Here is a tiny trained network, its code and every weight. The questions are about switching its units off for an input and a class, where a switched-off unit gives its printed mean instead of its output.

import numpy as np


def w(rows, s, z=0):
    codes = np.array(rows[::2]) - 128.0
    scale = np.full(codes.shape[1], s)
    scale[-1] = z or s
    return codes * scale


def f(y):
    return np.maximum(y, 0)


def log_softmax(a):
    a = a - a.max(-1, keepdims=True)
    return a - np.log(np.exp(a).sum(-1, keepdims=True))


def net(x, mask):
    res = np.array(x, float).reshape(1, 3) / 4 @ E
    y = f(res @ A[0][:, :-1].T + A[0][:, -1])
    res = res + np.where(mask, y, B[0][:, -1]) @ B[0][:, :-1]
    return log_softmax(res[-1] @ U[:, :-1].T + U[:, -1])


A, B = {}, {}
E = w([
[125,83,94,2],'x0',
[42,125,225,105],'x1',
[66,30,63,189],'x2',
],0.0075)
A[0] = w([
[98,113,182,124,76],'N1',
[106,178,139,221,82],'N2',
[100,115,160,140,97],'N3',
[100,100,83,49,105],'N4',
[93,57,82,154,75],'N5',
[39,44,79,158,86],'N6',
[107,131,97,80,73],'N7',
[128,130,106,97,107],'N8',
[151,189,140,106,118],'N9',
[187,200,158,80,130],'N10',
[133,197,134,111,90],'N11',
[136,112,171,176,92],'N12',
[173,112,100,137,80],'N13',
[113,151,144,115,93],'N14',
[143,157,151,198,114],'N15',
[66,157,159,124,117],'N16',
[170,137,90,141,106],'N17',
[64,132,187,138,109],'N18',
[160,161,57,138,78],'N19',
[142,130,96,121,109],'N20',
[144,157,134,200,83],'N21',
[131,72,106,10,112],'N22',
[127,147,136,182,82],'N23',
[167,140,61,129,77],'N24',
[63,131,190,109,159],'N25',
[92,120,106,142,129],'N26',
[94,97,112,147,82],'N27',
[91,117,99,134,243],'N28',
[223,129,63,141,111],'N29',
[53,107,176,88,80],'N30',
[78,105,169,108,76],'N31',
[148,188,155,81,113],'N32',
[180,174,185,84,55],'N33',
[142,147,142,156,255],'N34',
],0.012,0.0064)
B[0] = w([
[168,171,113,123,156],'N1',
[77,201,184,109,201],'N2',
[152,162,131,130,150],'N3',
[73,159,169,97,204],'N4',
[153,139,164,207,213],'N5',
[151,136,172,239,254],'N6',
[106,169,156,122,152],'N7',
[105,141,134,119,150],'N8',
[136,109,134,173,178],'N9',
[129,87,145,196,217],'N10',
[144,128,153,172,163],'N11',
[113,167,148,121,159],'N12',
[165,165,125,122,155],'N13',
[145,150,132,144,140],'N14',
[83,171,160,104,190],'N15',
[158,144,99,108,171],'N16',
[165,153,103,122,169],'N17',
[166,157,89,109,185],'N18',
[180,172,106,123,173],'N19',
[135,149,115,117,150],'N20',
[101,193,177,112,180],'N21',
[48,162,179,70,237],'N22',
[98,171,161,119,163],'N23',
[166,179,94,122,174],'N24',
[165,116,64,102,208],'N25',
[147,119,148,148,170],'N26',
[141,143,145,175,165],'N27',
[117,5,102,106,239],'N28',
[183,156,64,109,216],'N29',
[173,187,84,125,185],'N30',
[170,177,109,129,163],'N31',
[138,106,156,178,191],'N32',
[132,147,157,215,184],'N33',
[81,16,99,65,231],'N34',
],0.033,0.0077)
U = w([
[149,80,139,197,64],'0',
[60,164,148,48,97],'1',
[204,152,31,76,94],'2',
[103,1,82,71,255],'3',
],0.011,0.0048)

Each question gives the input, the list of numbers given to net, and the class t.
The units are the neurons (one row each of A and B). Each row of codes is followed by its name. A weight is (code - 128) times the scale printed after its matrix; where a second scale follows, it is the last column's (A, B and U).
mask holds one flag per neuron, in row order. A switched-off neuron (its flag False) gives its mean, the last column of its row in B, instead of its output. The means were averaged over made-up inputs and are rounded, as every weight is.
A unit's drop is (log p(t) with every unit on - log p(t) with that unit switched off) / (log p(t) with every unit on - log p(t) with every unit switched off).
The circuit of an input: a set's keep is (log p(t) with only the set's units on - log p(t) with every unit switched off) / (log p(t) with every unit on - log p(t) with every unit switched off). Starting from the 12 units with the biggest drops (on a tie, the unit counted first), units are removed one at a time, each time the one whose removal leaves the highest keep (on an exact tie, the one counted first), for as long as the keep stays at least 0.8.
circuit, biggest first: the units of the circuit, biggest drop first
most important unit: the unit with the biggest drop
k most important neurons: the k neurons with the biggest drops, biggest first
drop when u is switched off: that unit's drop, to one decimal
input [7,-4,-6], class 1: circuit, biggest first : [N22]
input [3,-7,6], class 2: 3 most important neurons : [N29 N24 N10]
input [7,6,-8], class 0: 3 most important neurons : [N10 N33 N32]
input [5,-2,4], class 1: 2 most important neurons : [N22 N4]
input [-5,-5,-4], class 1: 2 most important neurons : [N6 N15]
input [6,-5,3], class 1: 2 most important neurons : [N22 N4]
input [-5,3,4], class 1: 2 most important neurons : [N2 N10]
input [4,-4,1], class 1: 3 most important neurons : [N22 N25 N4]
input [7,5,-8], class 0: 2 most important neurons : [N10 N33]
input [6,-2,-3], class 1: drop when N22 is switched off : 0.2
input [5,-4,-6], class 0: drop when N10 is switched off : 2.3
input [2,-2,-2], class 3: drop when N6 is switched off : 0.1
input [4,5,-8], class 0: drop when N32 is switched off : 0.0
input [-3,3,1], class 3: most important unit : N22
